In the rows, zero is written as 128.
121; 139; 139; 125; 142; 134; 135; 135; 125; 116; 113; 125; 123; 139; 139; 117; 143; 124; 124; 113; 133; 127; 137; 128; 126; 135; 125; 115; 137; 134; 130; 131; 128; 135; 127
Y
161; 117; 136; 137; 98; 144; 129; 127; 126; 163; 196; 144; 112; 138; 91; 136; 93; 142; 142; 117; 104; 124; 119; 140; 124; 113; 119; 129; 128; 129; 118; 122; 118; 114; 128
Z
122; 108; 98; 117; 133; 63; 143; 134; 169; 104; 125; 141; 113; 131; 94; 141; 160; 147; 95; 136; 155; 121; 128; 108; 131; 122; 133; 123; 110; 141; 95; 130; 102; 142; 146
P
139; 122; 119; 94; 158; 98; 128; 118; 115; 140; 119; 141; 100; 145; 133; 125; 102; 136; 94; 127; 106; 124; 146; 152; 127; 118; 137; 141; 124; 152; 136; 154; 139; 120; 107
V
108; 115; 120; 133; 121; 100; 128; 131; 137; 105; 118; 156; 135; 128; 114; 129; 139; 133; 114; 150; 134; 119; 117; 110; 131; 127; 132; 122; 139; 134; 118; 134; 139; 144; 145
U
111; 131; 127; 117; 138; 103; 147; 126; 130; 126; 108; 139; 116; 120; 119; 118; 116; 122; 113; 133; 131; 142; 130; 121; 130; 132; 119; 123; 122; 101; 160; 135; 120; 144; 143
P
108; 142; 106; 147; 101; 188; 115; 155; 68; 165; 143; 143; 127; 125; 102; 139; 107; 134; 115; 103; 119; 93; 152; 129; 126; 137; 87; 131; 105; 116; 154; 108; 124; 175; 167
E
113; 120; 186; 132; 149; 164; 112; 145; 92; 134; 149; 146; 86; 143; 149; 135; 181; 105; 146; 104; 168; 69; 134; 131; 179; 199; 96; 88; 120; 115; 133; 130; 103; 213; 167
V
116; 117; 125; 120; 120; 122; 139; 130; 105; 131; 125; 137; 112; 161; 133; 119; 141; 133; 108; 132; 126; 117; 134; 118; 133; 130; 126; 116; 110; 162; 127; 134; 138; 121; 130
Z
127; 139; 138; 124; 119; 107; 148; 109; 143; 125; 132; 136; 118; 118; 111; 119; 125; 116; 124; 122; 133; 136; 112; 125; 123; 117; 129; 133; 135; 127; 134; 136; 145; 127; 131
D
103; 140; 151; 148; 121; 143; 116; 136; 87; 124; 123; 137; 145; 91; 153; 127; 130; 97; 147; 122; 139; 132; 126; 127; 114; 122; 130; 120; 140; 128; 166; 130; 153; 128; 130
B
90; 57; 182; 118; 57; 242; 142; 146; 39; 174; 152; 148; 132; 223; 115; 147; 94; 146; 154; 113; 143; 143; 121; 85; 133; 139; 45; 127; 135; 103; 201; 90; 78; 105; 128
P
128; 160; 159; 133; 126; 157; 142; 108; 112; 128; 124; 123; 161; 100; 138; 144; 114; 111; 144; 95; 149; 149; 103; 131; 130; 133; 122; 111; 143; 121; 177; 126; 157; 132; 143
U
150; 156; 149; 140; 112; 134; 144; 145; 170; 99; 108; 113; 145; 118; 116; 100; 136; 132; 103; 96; 132; 155; 131; 113; 106; 121; 121; 123; 135; 151; 128; 117; 136; 152; 129
V
143; 138; 125; 104; 124; 119; 130; 97; 146; 117; 136; 121; 150; 124; 135; 129; 102; 132; 126; 136; 117; 157; 123; 126; 125; 117; 138; 142; 133; 138; 89; 120; 103; 119; 125
D
120; 130; 122; 125; 140; 118; 139; 139; 127; 115; 127; 132; 114; 120; 125; 129; 154; 126; 131; 130; 144; 130; 123; 119; 126; 128; 125; 115; 127; 128; 129; 127; 128; 135; 138
Z
128; 135; 145; 118; 143; 128; 146; 115; 125; 124; 116; 112; 108; 138; 140; 116; 120; 121; 140; 118; 129; 157; 117; 132; 137; 139; 139; 125; 135; 121; 139; 140; 150; 124; 127
E
133; 122; 120; 121; 119; 127; 130; 122; 120; 131; 134; 129; 127; 122; 122; 128; 129; 123; 127; 139; 127; 118; 131; 128; 135; 115; 129; 123; 115; 134; 142; 130; 125; 126; 118
H
148; 123; 124; 125; 132; 97; 145; 121; 147; 138; 135; 153; 112; 153; 137; 126; 127; 135; 139; 130; 107; 119; 123; 133; 132; 112; 133; 109; 116; 127; 141; 134; 117; 115; 103
P
128; 123; 184; 120; 136; 114; 154; 128; 111; 120; 189; 125; 91; 50; 105; 126; 122; 109; 167; 141; 106; 143; 117; 160; 131; 124; 149; 91; 166; 74; 118; 142; 109; 107; 98
D
151; 143; 136; 131; 134; 141; 134; 112; 140; 151; 145; 120; 123; 132; 139; 119; 99; 128; 135; 106; 104; 128; 132; 154; 124; 119; 142; 123; 120; 129; 125; 132; 116; 110; 101
Y
129; 132; 98; 157; 147; 131; 101; 127; 112; 150; 172; 122; 117; 106; 121; 132; 128; 114; 136; 139; 115; 88; 132; 141; 160; 150; 141; 124; 107; 104; 103; 144; 143; 143; 152
Z
128; 124; 133; 118; 141; 126; 127; 127; 130; 130; 136; 121; 109; 124; 129; 132; 121; 115; 126; 119; 113; 126; 134; 141; 131; 147; 134; 127; 130; 112; 98; 134; 120; 137; 128
F
135; 113; 124; 136; 101; 134; 108; 137; 140; 118; 142; 135; 137; 130; 120; 125; 121; 141; 104; 122; 100; 111; 134; 116; 119; 125; 132; 132; 124; 149; 74; 114; 140; 125; 112
Y
135; 139; 113; 140; 116; 94; 144; 120; 166; 135; 138; 149; 132; 103; 77; 110; 148; 130; 127; 178; 134; 121; 109; 106; 138; 111; 130; 97; 130; 108; 130; 127; 123; 154; 148
H
106; 136; 115; 171; 144; 133; 124; 133; 124; 126; 106; 143; 120; 153; 165; 94; 122; 119; 121; 78; 116; 153; 113; 117; 132; 106; 141; 129; 115; 163; 169; 139; 190; 136; 151
Z
122; 125; 135; 122; 131; 132; 128; 125; 119; 141; 133; 140; 122; 117; 128; 149; 119; 130; 147; 140; 123; 127; 116; 130; 142; 128; 133; 110; 119; 113; 132; 134; 114; 118; 129
V
178; 136; 127; 109; 122; 113; 143; 93; 155; 121; 142; 125; 134; 138; 111; 117; 122; 150; 126; 149; 121; 140; 119; 138; 135; 91; 135; 147; 136; 143; 129; 139; 136; 104; 93
H
117; 132; 109; 132; 155; 134; 132; 140; 125; 118; 108; 123; 114; 145; 142; 125; 139; 132; 113; 102; 125; 131; 136; 123; 135; 139; 124; 117; 118; 138; 102; 128; 144; 151; 150
Z
128; 120; 133; 121; 148; 112; 121; 139; 135; 114; 123; 118; 130; 114; 132; 128; 152; 130; 136; 159; 135; 134; 125; 121; 124; 132; 136; 126; 136; 121; 105; 124; 122; 123; 113
E
125; 130; 135; 130; 139; 130; 123; 131; 132; 118; 127; 122; 123; 121; 138; 128; 139; 125; 134; 138; 143; 137; 130; 124; 130; 127; 127; 133; 124; 129; 121; 119; 125; 139; 131
B
132; 128; 137; 127; 108; 140; 126; 136; 101; 131; 133; 136; 137; 127; 132; 136; 127; 124; 120; 123; 119; 112; 137; 124; 123; 134; 118; 121; 126; 139; 135; 121; 129; 125; 126
N
138; 142; 160; 129; 117; 143; 123; 142; 118; 128; 104; 121; 134; 130; 147; 112; 109; 127; 112; 111; 113; 157; 135; 116; 114; 119; 126; 129; 141; 137; 139; 128; 140; 135; 106
N
126; 118; 129; 121; 121; 93; 124; 125; 137; 114; 155; 149; 122; 104; 116; 142; 156; 130; 127; 172; 130; 103; 115; 114; 146; 131; 141; 106; 128; 126; 102; 136; 123; 137; 126
N
133; 151; 137; 111; 132; 101; 123; 100; 149; 125; 151; 124; 122; 49; 140; 146; 117; 116; 141; 180; 124; 140; 110; 126; 148; 113; 162; 105; 93; 112; 124; 122; 110; 124; 110
U
61; 111; 115; 126; 127; 127; 120; 144; 116; 127; 108; 138; 105; 157; 146; 113; 121; 107; 98; 139; 146; 114; 135; 103; 133; 159; 117; 134; 109; 134; 138; 136; 147; 184; 159
P
130; 124; 121; 125; 164; 108; 111; 132; 145; 115; 116; 119; 124; 118; 139; 128; 138; 130; 135; 148; 118; 145; 123; 133; 136; 131; 149; 140; 138; 102; 102; 135; 125; 123; 116
F
133; 140; 127; 117; 119; 110; 135; 124; 137; 131; 121; 138; 147; 126; 121; 129; 122; 127; 132; 135; 142; 134; 116; 115; 120; 138; 127; 125; 139; 115; 143; 125; 121; 146; 132
P
102; 117; 123; 128; 115; 144; 117; 141; 119; 128; 130; 116; 135; 125; 119; 133; 120; 121; 117; 143; 151; 129; 123; 108; 125; 150; 128; 131; 134; 124; 127; 119; 134; 155; 138
U
124; 130; 133; 125; 119; 122; 134; 129; 123; 132; 124; 140; 126; 121; 122; 133; 122; 122; 128; 133; 119; 118; 122; 122; 133; 126; 131; 120; 113; 133; 143; 137; 135; 126; 131
V
70; 101; 138; 56; 157; 116; 124; 111; 65; 105; 109; 141; 122; 121; 151; 154; 140; 94; 132; 208; 133; 131; 111; 86; 143; 157; 113; 109; 164; 108; 125; 138; 190; 120; 126
E
124; 126; 134; 113; 129; 118; 126; 119; 123; 124; 138; 132; 124; 114; 122; 138; 119; 128; 125; 156; 127; 139; 117; 120; 134; 134; 135; 126; 148; 118; 110; 134; 144; 126; 130
N
101; 148; 149; 146; 87; 183; 138; 146; 95; 144; 128; 118; 162; 116; 114; 136; 124; 127; 119; 106; 138; 103; 134; 125; 116; 139; 107; 115; 110; 136; 155; 117; 124; 134; 138
Y
98; 108; 123; 126; 154; 151; 107; 123; 118; 168; 121; 128; 89; 126; 161; 130; 92; 97; 111; 102; 89; 93; 139; 146; 148; 181; 126; 127; 75; 95; 114; 121; 127; 177; 137
F
129; 155; 149; 142; 164; 182; 116; 126; 80; 160; 88; 112; 143; 141; 205; 132; 109; 106; 153; 80; 107; 126; 143; 157; 136; 139; 122; 124; 110; 129; 167; 134; 153; 115; 121
A
114; 97; 123; 115; 142; 88; 114; 147; 144; 108; 151; 142; 93; 98; 130; 145; 172; 123; 130; 188; 128; 100; 130; 120; 143; 146; 141; 86; 130; 108; 79; 129; 107; 138; 112
N
128; 134; 127; 94; 130; 129; 129; 116; 134; 128; 102; 123; 134; 122; 120; 131; 103; 140; 110; 170; 121; 167; 126; 114; 126; 119; 118; 132; 128; 114; 140; 121; 129; 106; 120
V
127; 124; 122; 119; 129; 114; 136; 111; 155; 127; 140; 123; 110; 114; 109; 127; 119; 131; 122; 144; 133; 134; 120; 132; 132; 132; 138; 143; 135; 117; 91; 141; 129; 138; 138
A
175; 132; 123; 120; 133; 99; 132; 129; 141; 116; 134; 137; 106; 135; 138; 147; 156; 152; 135; 135; 113; 126; 136; 133; 135; 98; 138; 124; 101; 159; 112; 110; 114; 82; 108
N
118; 138; 121; 102; 131; 115; 142; 97; 130; 119; 126; 118; 144; 128; 138; 145; 132; 136; 133; 166; 149; 139; 117; 126; 152; 128; 140; 123; 112; 132; 138; 141; 117; 123; 130
B
135; 141; 122; 123; 137; 90; 143; 121; 141; 108; 119; 130; 119; 144; 126; 112; 166; 134; 119; 145; 142; 129; 131; 123; 133; 116; 139; 127; 129; 152; 116; 132; 123; 121; 131
D
103; 133; 110; 143; 128; 137; 131; 130; 138; 118; 107; 132; 131; 113; 117; 123; 161; 117; 102; 125; 145; 116; 134; 106; 130; 133; 92; 117; 108; 110; 137; 104; 129; 150; 155
D
132; 130; 139; 110; 125; 105; 128; 133; 137; 106; 122; 131; 140; 128; 124; 131; 140; 125; 117; 145; 145; 131; 131; 114; 129; 143; 111; 126; 134; 122; 138; 125; 124; 140; 137
P
131; 131; 118; 111; 124; 124; 143; 104; 131; 120; 138; 122; 131; 111; 115; 121; 106; 129; 117; 137; 125; 152; 118; 124; 116; 123; 135; 142; 138; 129; 106; 128; 139; 112; 132
Z
127; 131; 132; 123; 120; 154; 130; 126; 119; 130; 143; 121; 132; 125; 133; 137; 126; 125; 135; 127; 113; 126; 122; 133; 124; 131; 128; 123; 139; 119; 116; 127; 140; 125; 108
F
126; 121; 140; 101; 121; 128; 136; 114; 119; 134; 155; 125; 103; 132; 108; 146; 116; 139; 130; 174; 128; 125; 125; 127; 150; 138; 118; 126; 136; 96; 99; 143; 139; 117; 117
P
120; 133; 122; 115; 151; 111; 142; 127; 122; 117; 111; 126; 125; 128; 141; 135; 154; 123; 120; 108; 135; 121; 131; 131; 136; 139; 128; 107; 119; 133; 131; 125; 122; 140; 134
D
138; 142; 138; 133; 128; 114; 131; 121; 122; 134; 120; 131; 134; 124; 127; 123; 139; 128; 139; 145; 129; 138; 120; 123; 144; 120; 144; 106; 129; 124; 151; 145; 128; 106; 123
V
128; 134; 130; 118; 134; 121; 133; 120; 144; 120; 124; 123; 126; 132; 131; 130; 138; 123; 132; 144; 130; 135; 127; 130; 130; 133; 130; 134; 122; 123; 116; 125; 108; 122; 133
F
135; 126; 116; 119; 114; 125; 124; 137; 116; 131; 128; 135; 126; 131; 132; 149; 122; 130; 123; 121; 119; 127; 130; 124; 126; 131; 127; 115; 123; 135; 142; 119; 137; 118; 127
N
129; 134; 136; 128; 112; 145; 128; 132; 114; 137; 123; 133; 136; 116; 123; 129; 112; 123; 115; 118; 117; 126; 132; 125; 117; 126; 118; 124; 119; 136; 145; 121; 136; 125; 126
V
79; 148; 95; 139; 189; 119; 116; 130; 141; 104; 81; 109; 108; 174; 186; 112; 169; 110; 103; 127; 156; 113; 139; 110; 168; 156; 136; 127; 90; 164; 97; 161; 168; 188; 176
Z
112; 100; 135; 102; 141; 143; 173; 138; 94; 143; 122; 123; 97; 143; 119; 151; 127; 134; 147; 102; 125; 140; 128; 126; 126; 132; 127; 95; 142; 112; 112; 130; 99; 115; 124
A
145; 137; 141; 144; 127; 132; 125; 136; 128; 131; 133; 131; 123; 125; 135; 122; 125; 135; 136; 125; 112; 143; 127; 126; 128; 109; 137; 126; 133; 130; 126; 127; 130; 117; 116
N
146; 69; 158; 117; 111; 114; 139; 169; 140; 150; 139; 116; 104; 130; 68; 137; 148; 147; 132; 173; 131; 137; 125; 104; 112; 138; 110; 123; 128; 99; 114; 89; 89; 84; 111
A
108; 122; 80; 112; 143; 100; 134; 109; 113; 130; 115; 150; 116; 148; 117; 122; 132; 130; 98; 132; 127; 98; 143; 117; 146; 126; 134; 133; 111; 129; 130; 148; 105; 143; 146
Y
120; 138; 113; 123; 134; 135; 138; 133; 134; 120; 123; 122; 116; 144; 125; 131; 133; 135; 112; 108; 131; 120; 137; 128; 127; 126; 124; 125; 121; 144; 117; 129; 138; 133; 134
Y
111; 122; 125; 130; 130; 130; 122; 130; 118; 127; 114; 129; 142; 150; 150; 129; 129; 138; 128; 140; 131; 139; 124; 111; 142; 130; 131; 123; 119; 131; 130; 129; 130; 126; 128
P
137; 140; 127; 110; 132; 127; 128; 128; 139; 130; 138; 117; 132; 120; 131; 135; 130; 127; 119; 140; 117; 132; 131; 131; 125; 126; 131; 126; 118; 132; 123; 120; 117; 130; 113
F
135; 137; 106; 119; 147; 79; 98; 118; 169; 110; 132; 147; 110; 155; 143; 115; 126; 126; 128; 146; 153; 148; 100; 122; 125; 122; 154; 165; 161; 156; 116; 157; 182; 155; 137
Z
124; 118; 163; 162; 134; 130; 126; 154; 113; 121; 103; 134; 122; 142; 134; 116; 144; 110; 125; 101; 110; 123; 134; 112; 140; 145; 115; 104; 139; 116; 125; 140; 157; 130; 144
N
120; 118; 155; 129; 122; 139; 120; 128; 123; 116; 127; 126; 135; 122; 133; 128; 127; 113; 128; 135; 145; 138; 121; 114; 126; 140; 118; 131; 137; 125; 142; 117; 134; 131; 134
U
134; 143; 129; 130; 121; 117; 130; 121; 135; 124; 132; 132; 125; 120; 115; 114; 118; 126; 115; 120; 142; 148; 125; 128; 123; 120; 126; 142; 127; 136; 144; 136; 129; 136; 149
Z
132; 138; 134; 115; 132; 132; 117; 126; 121; 122; 121; 137; 138; 141; 150; 148; 124; 125; 152; 120; 122; 133; 105; 135; 128; 139; 138; 138; 152; 126; 132; 136; 165; 129; 120
F
131; 131; 140; 127; 144; 122; 143; 128; 142; 103; 115; 120; 109; 130; 146; 128; 160; 132; 131; 127; 141; 135; 134; 132; 134; 121; 127; 119; 116; 138; 122; 123; 131; 123; 117
B
127; 125; 153; 136; 124; 134; 122; 120; 118; 121; 139; 123; 121; 121; 142; 125; 143; 108; 132; 118; 138; 120; 139; 133; 141; 136; 125; 127; 124; 135; 117; 142; 120; 125; 142
A
109; 107; 136; 123; 135; 125; 139; 152; 113; 111; 103; 135; 118; 134; 104; 143; 151; 134; 111; 120; 152; 128; 124; 105; 130; 143; 106; 117; 141; 118; 140; 117; 141; 143; 147
U
122; 150; 162; 124; 76; 170; 128; 142; 118; 131; 114; 124; 207; 126; 106; 125; 115; 129; 121; 135; 142; 146; 119; 91; 98; 145; 98; 114; 159; 129; 145; 97; 118; 138; 144
Y
